In the rows, 128 means zero.
Facts:
trobradrak {κ=d, ζ=202}
kledi {κ=c, ζ=933}
panarir {κ=a, ζ=933}
guvuk {κ=a, ζ=873}
sudrur {γ=ganor, κ=c, ζ=202}
lazis {κ=a, ζ=292}
regul {γ=lonis, κ=d, ζ=933}
bribar {γ=somal, κ=a, ζ=933}
bitrak {γ=stober, flife, κ=a, ζ=674}
sturastul {κ=a, ζ=674}
zesel {κ=c, ζ=674}
skinar {κ=b, ζ=933}
niskiplun {γ=trutum, κ=c, ζ=873}
klifiklas {κ=b, ζ=262}
vedrom {γ=geplostom, trobradrak, κ=a, ζ=262}
nedres {κ=d, ζ=292}
steda {γ=panarir, κ=b, ζ=933}
gilin {κ=b, ζ=292}
ribra {κ=b, ζ=674}
flasum {γ=sebrir, mistover, κ=a, ζ=873}
gitol {κ=d, ζ=292}
buplik {κ=b, ζ=262}
stuklaves {κ=a, ζ=674}
kliplen {κ=d, ζ=262}
rokun {κ=b, ζ=933}
geplostom {κ=a, ζ=674}
fostom {γ=pabrek, sturastul, traplus, κ=b, ζ=292}
fipar {κ=a, ζ=202}
plebir {κ=a, ζ=933}
lozuk {κ=c, ζ=292}
neklazu {κ=b, ζ=933}
lonis {κ=a, ζ=933}
skasto {γ=tulum, κ=b, ζ=262}
traplus {κ=e, ζ=873}
plupi {γ=draler, κ=e, ζ=933}
triruzum {γ=plebir, κ=c, ζ=933}
betrum {γ=stiplanim, bitril, dekir, κ=d, ζ=933}
zetruk {γ=nuzer, trabun, stolas, κ=e, ζ=933}
muzom {κ=a, ζ=873}
stukiklur {γ=raguk, stoba, futer, κ=c, ζ=933}
stuga {γ=tugiges, bikis, κ=a, ζ=933}
stoflan {κ=d, ζ=933}
litrunan {γ=trustas, κ=a, ζ=292}
grebe {γ=stoflan, κ=e, ζ=933}
tulum {κ=b, ζ=262}
gribol {γ=trobra, dekir, trubro, stokistel, κ=c, ζ=292}
dibror {κ=a, ζ=933}
bubris {κ=b, ζ=933}
drigri {κ=c, ζ=933}
klibi {γ=tuplol, κ=b, ζ=933}
pabrek {κ=b, ζ=292}
zinuge {γ=buplik, κ=e, ζ=202}
raguk {κ=c, ζ=674}
tigrunos {γ=geplostom, treles, κ=a, ζ=873}
zibrol {γ=skistupes, κ=d, ζ=674}
skese {γ=grumi, kliplen, κ=d, ζ=674}
beber {γ=nastok, trodrom, κ=e, ζ=933}
draler {κ=a, ζ=262}
skome {γ=trobradrak, muzom, bubris, κ=c, ζ=933}
brodru {γ=grumi, κ=a, ζ=933}
bikis {κ=a, ζ=873}
nuzer {κ=e, ζ=933}
naram {κ=c, ζ=873}
somal {κ=e, ζ=873}
satam {γ=pabrek, κ=e, ζ=933}
fabrok {κ=b, ζ=674}
grumi {κ=b, ζ=674}
futer {κ=a, ζ=674}
vimukal {γ=trubro, gemo, kliplen, κ=a, ζ=262}
grunem {γ=geplostom, nedres, bikis, κ=b, ζ=933}
stober {κ=b, ζ=873}
trubro {κ=d, ζ=933}
kozil {κ=d, ζ=292}
skugrekla {γ=neklazu, κ=c, ζ=933}
flumosus {γ=grumi, flakles, κ=a, ζ=674}
bisus {γ=tulum, bubris, κ=a, ζ=933}
girol {γ=fabrok, κ=e, ζ=933}
lolas {κ=d, ζ=262}
skedra {γ=guvuk, κ=a, ζ=674}
dravoflin {γ=kozil, κ=d, ζ=933}
ropam {κ=b, ζ=873}
gebre {γ=klifiklas, gilin, rokun, kledi, κ=b, ζ=292}
dekir {κ=c, ζ=933}
fodem {γ=ropam, κ=b, ζ=933}
ganor {κ=d, ζ=202}
trobra {κ=a, ζ=933}
gemo {κ=e, ζ=202}
tuplol {κ=e, ζ=262}
rupludri {κ=a, ζ=262}
skistupes {κ=a, ζ=933}
mistover {κ=b, ζ=674}
sebrir {κ=d, ζ=933}
truklo {κ=a, ζ=262}
nastok {κ=a, ζ=873}
klidrumas {κ=d, ζ=873}
trutum {κ=d, ζ=933}
nastos {γ=zesel, κ=d, ζ=873}
stiplanim {κ=a, ζ=933}
stoba {κ=a, ζ=933}
flakles {κ=b, ζ=873}
zisatril {γ=pabrek, κ=c, ζ=262}
dege {κ=c, ζ=933}
grigun {γ=truklo, κ=a, ζ=262}
stokistel {κ=e, ζ=933}
platan {γ=stuklaves, dekir, κ=b, ζ=933}
grozival {γ=futer, κ=e, ζ=873}
pagrik {κ=e, ζ=674}
tugiges {κ=e, ζ=292}
trustas {κ=c, ζ=202}
stiklas {γ=skinar, neklazu, κ=a, ζ=933}
trafor {κ=c, ζ=202}
nepun {γ=lonis, flife, κ=e, ζ=674}
peti {γ=skinar, lazis, κ=a, ζ=933}
trabun {κ=d, ζ=674}
bitril {κ=a, ζ=674}
trodrom {κ=c, ζ=933}
flife {κ=c, ζ=933}
todrifi {γ=drigri, muzom, fipar, κ=c, ζ=933}
stolas {κ=d, ζ=873}
fluvo {γ=geplostom, truklo, κ=a, ζ=933}
treles {κ=a, ζ=262}

Known rows:
platan: [118 107 129 125  94 103 140 114 179 135 121 116  89 206 158 120  93 139
 123 156 102 135 163  59 117 114 138 143 164 120 107  95]
ropam: [114 113 147 149  98 119 141 143 167 157 111 118 102 192 158 135  98 164
 100 148 119 140 160  59 111 127 141 157 146 127 120 104]
pagrik: [152 138 140  82  74 117 145 142 125  79 107  84 110 230 173 137 107 105
  95  97 157 161 145 103 108  99  94 150 163 118 127 109]
dravoflin: [129 109 135 115 102 116 140 111 162 134 118 100  99 196 130 116 101 147
  93 153 111 151 160  81 115 122 133 153 150 121 114 106]
brodru: [132 108 123 115  92 106 143  99 163 107 124  84 109 216 150 107 105 142
 105 141 123 147 153 103 115 106 135 158 153 124 111  98]
grunem: [160 105 131  78 106 103 121 134 167 119 114 116 102 208 128 130  72 149
 101 162  93 161 181  50 114 112 174 131 147 121 117 103]
gemo: [149 139 126 109  70 102 161 128 141  77 105  83 128 247 202 136 112 127
 112 102 163 151 148 105 111  96 113 159 174 126 129  80]
grebe: [155 132 152  58  81 114 151 113 149  84 107  69 106 214 157 126 101 126
 120 118 138 159 143 107 121 102 131 140 149 117 128 126]
fabrok: [108 116 138 150  93 118 132 158 143 137 109 129 107 211 164 140 104 140
  84 135 127 148 164  60 105 127 104 158 165 125 120  83]
sturastul: [124 116 149 150  85 127 142 135 126  53 114  99 141 218 128 110  96 161
  70 134 160 147 152  88 109 121  91 191 159 116 132  85]
tugiges: [174 136 142  78  79 101 152 138 142  82 104  72 128 230 180 133  94 148
 105 128 147 163 158  95 113  98 166 140 140 127 139 110]
truklo: [133 110 122 120 103 104 140 146 126  81 107 102 140 234 154 107 104 152
  60 109 126 175 146  89 105 104 147 153 149 115 126  70]
stukiklur: [ 86  67 126 115 106 125 126  89 159 154 132 111  92 174 109 104 101 160
  64 153 102 139 172  92 106 127 139 165 146 136 101  90]
rokun: [109 112 150 136 104 112 150 133 163 159 106 115 104 188 161 129 104 155
 102 151 106 145 158  66 115 137 146 147 147 125 121  99]
kledi: [ 78  71 123 157 104 120 140 105 155 156 122 114 119 174 131 100 112 185
  60 150 108 138 165  92 105 138 155 172 138 141 108  70]
mistover: [111 116 139 151  90 118 133 158 144 135 108 129 106 209 163 142 101 141
  82 131 129 146 160  59 105 131 106 160 165 123 121  77]
gebre: [131 111 146  99  96 117 135 121 160 154 117 112  76 189 141 146  86 133
  99 156 109 144 176  58 112 125 121 146 161 126 112 117]
grumi: [ 99 114 125 182  86 109 139 157 151 145 110 130 112 222 185 132 106 143
  96 132 127 138 156  53 104 120 111 160 171 125 119  65]
traplus: [153 135 177 108  78 123 160 126 147  42 106  71 128 215 142 120  88 161
 118 123 164 143 135  86 120 109 122 168 143 112 143 124]

Rows:
No name comes twice in this set of rows, the named rows included.
[129 117 128 143  95 115 143 133 143 127 112 111 122 212 157 138 108 141
  71 133 138 157 171  81 105 126 108 169 163 127 121  75] -> ganor
[152 132 151  66  81 117 148 123 147 104 111  68  96 212 159 137 102 124
 113 111 145 155 142 107 116  99 124 144 144 120 126 141] -> grozival
[ 97 113 145  98 110 126 127 138 161  96 110 138  92 214 140 129 114 118
  84 108 104 161 155  44 105 112  92 149 162 112 115  85] -> skasto
[139 134 134 105  77  97 163 116 161  80 108  72 124 235 194 112 113 139
 134 120 144 144 134 104 119  95 146 149 154 123 126  97] -> stokistel
[ 87  68 120 124 104 119 130  96 158 167 128 110 101 177 122 105 108 170
  63 150 101 140 171  99 104 131 143 165 145 140 101  84] -> skugrekla
[136 115 131 130  93 113 154 118 145 143 116  83 112 202 165 128 114 146
  79 140 134 153 154 105 110 122 136 165 142 134 122 104] -> lazis
[111 108 130 134 103 114 139 134 139 119 111 115 109 218 142 115 108 144
  72 120 116 165 144  75 108 117 103 160 165 111 112  78] -> lolas
[147 107 118  98 106 107 129 137 126  74 114 101 120 233 135 114  95 143
  64 116 121 176 156  83 108  98 126 146 156 112 116  86] -> grigun
[149 136 152 101  80 112 156 131 148 102 105  71 119 215 170 130 110 131
 113 112 152 156 139 104 115 105 138 151 140 122 132 126] -> somal
[161 110 123 131  99 104 137 140 149 108 114  87 138 219 154 117  97 171
  80 142 133 162 159  89 109 109 185 156 131 129 129 101] -> bikis
[157 137 137  56  83 115 138 135 118 107 109  78  92 224 167 147 103  91
  92  95 150 164 149 111 110  99  91 138 167 116 122 121] -> nepun
[173 108 123  83  99 109 117 121 153  92 126  88 116 222 127 124  87 154
  82 141 128 164 169  87 110  96 163 150 136 126 118 115] -> tigrunos

Now the same nodes, written a new way:
Known rows:
lonis: [132 147  53 111 131 187 166 130 148 150 110 142 135 110  86 140  64 150
 104  66 144 102 145 123 138 147]
nepun: [124 131 173 108 154 118  86 164 135 106 110 132 119 132 151 153  90 155
 158 175 143 133 120  93 105 105]
skedra: [127 107  83 127 109 146 151 120 143 112 112 155 123 115  93 178  44 174
 173 108 161  61 146 117 118 167]
trobra: [147 125  50 133 155 169 187  85 117 146 170 123 127 122  92 178  73 149
 118  70 101 101 169 139 157 153]
vedrom: [135  89  78 115  69 103  95  92 156  97 129 165 125 116  91 172  75 137
 200  37 143  59 121 148 157 124]
fostom: [111 136 180 181  95 120 120  63 149 153  94 102 189 132 140 114 149 113
 143 212 114 127 104 134 122 116]
treles: [134  86  59 120  66 107 105 127 169 122 145 164 116  94  72 148  73 135
 172  42 135 108 157 149 154 137]
lolas: [ 99 114 145 140 119  71  92 158 140 116 133 106 103 126 137 126 142 112
 147 130 133 148 126 133 111  72]
dekir: [146 119 151 154 180 105 156 135  56 150 181 105 113 136 130  83 225  89
  80 136  99 163 147 148 140 166]
betrum: [119 146 153 134 173 110 130  92  86 128 158 101 143 134 177 160 160 127
 120 141  93 123 135  89 137  99]
klibi: [121 166 159 123 152 119 120 126 118 132 118 120 142 141 170 118 160 124
 108 149 117 129 113 108 129  96]
niskiplun: [130 107 186 149 139  82 119 163  75 120 119 137 121 136 140  78 197 117
 140 166 161 108 112 127 101 170]
gilin: [127 122 150 134 121 183 115 142 146 142 104  96 150 124 146 107 148 105
 111 154 126 194 122 113 109 119]
grozival: [120 136 171 112 152 112 105 151 143 109 115 131 115 132 146 155  99 146
 148 177 129 144 118 109 114 105]
ropam: [119 123 162 126 126 113 122 160 135 108 131 130  98 136 139 121 149 132
 125 171 136 165 136 130 108 118]
sudrur: [127 116 157 143 138 100  98 139  69 149 130 107 172 134 151  58 190  99
 106 145 142 126  83 144 105 138]
lozuk: [143 103 177 159 124 155 112 135  85 155 106 103 159 122 135  54 201  81
 123 155 136 153 103 132 112 176]
naram: [131 103 179 150 138  89 128 170  80 118 125 133 112 133 129  74 198 112
 132 167 150 125 121 138 105 172]
tulum: [117 104 149 121 106  92 111 153 154 103 137 107  62 148 138 121 165  87
 135 118 128 164  89 183 120  68]

Rows:
No name comes twice in this set of rows, the named rows included.
[118  96  52 144 105 118 134 143 159 140 127 130 107 103  66 157  47 136
 156  64 150  95 143 156 124 124] -> draler
[134 144 162 138 145 110 131 143  71 143 116 128 140 137 144  59 213  96
  90 142 130 123 112 136 129 157] -> dege
[143 136  86 102 112 178 165  70 137 111 102 150 128 148 116 176  82 137
 146  58 137  36  84 143 154 139] -> bisus
[118  99  59 141 106 113 126 134 153 129 123 133 119 104  75 162  41 141
 168  66 150  73 142 149 129 121] -> rupludri
[138 152 167 103 106 100  70  94 125 109 139 159 166 126 181 115 186 129
 137 122  93 138 129  80 161 117] -> grunem
[140 106  47 106  89 188 155  83 153 120 135 127 122 148  95 152  70 126
 126  56 136  98  86 189 136 126] -> fipar
[128 138 134 131 175 129 158 115 105 135 185  91 111 138 149 142 171 116
  91 133  87 183 164 120 137 106] -> trubro
[117 116 155 135 146 110 133 148 119 110 149 117  94 130 139 139 153 131
 127 169 121 170 150 124 114 116] -> flakles
[136 123 128 120 180 126 107 110 117 146 190  86 138 144 132 147 120 113
 107 146  81 193 125 149 129  89] -> gemo
[129 149 173 143 153 109 115 143  62 140 101 125 159 135 160  72 202 109
 109 144 139  90  98 113 126 146] -> stukiklur
[152  94  75 103  76 176 186 109 164  88 127 161  65 144  87 168  80 137
 150  73 150  97 116 180 137 159] -> muzom
[134 135  72 130 154 162 166  79 114 142 136 128 152 120 109 177  68 154
 137  77 119  64 147 112 148 143] -> brodru
[120 119 153 142 110 171 113 114 143 138 105  95 156 121 157 116 154 107
 125 155 121 176 122 111 118 117] -> gitol

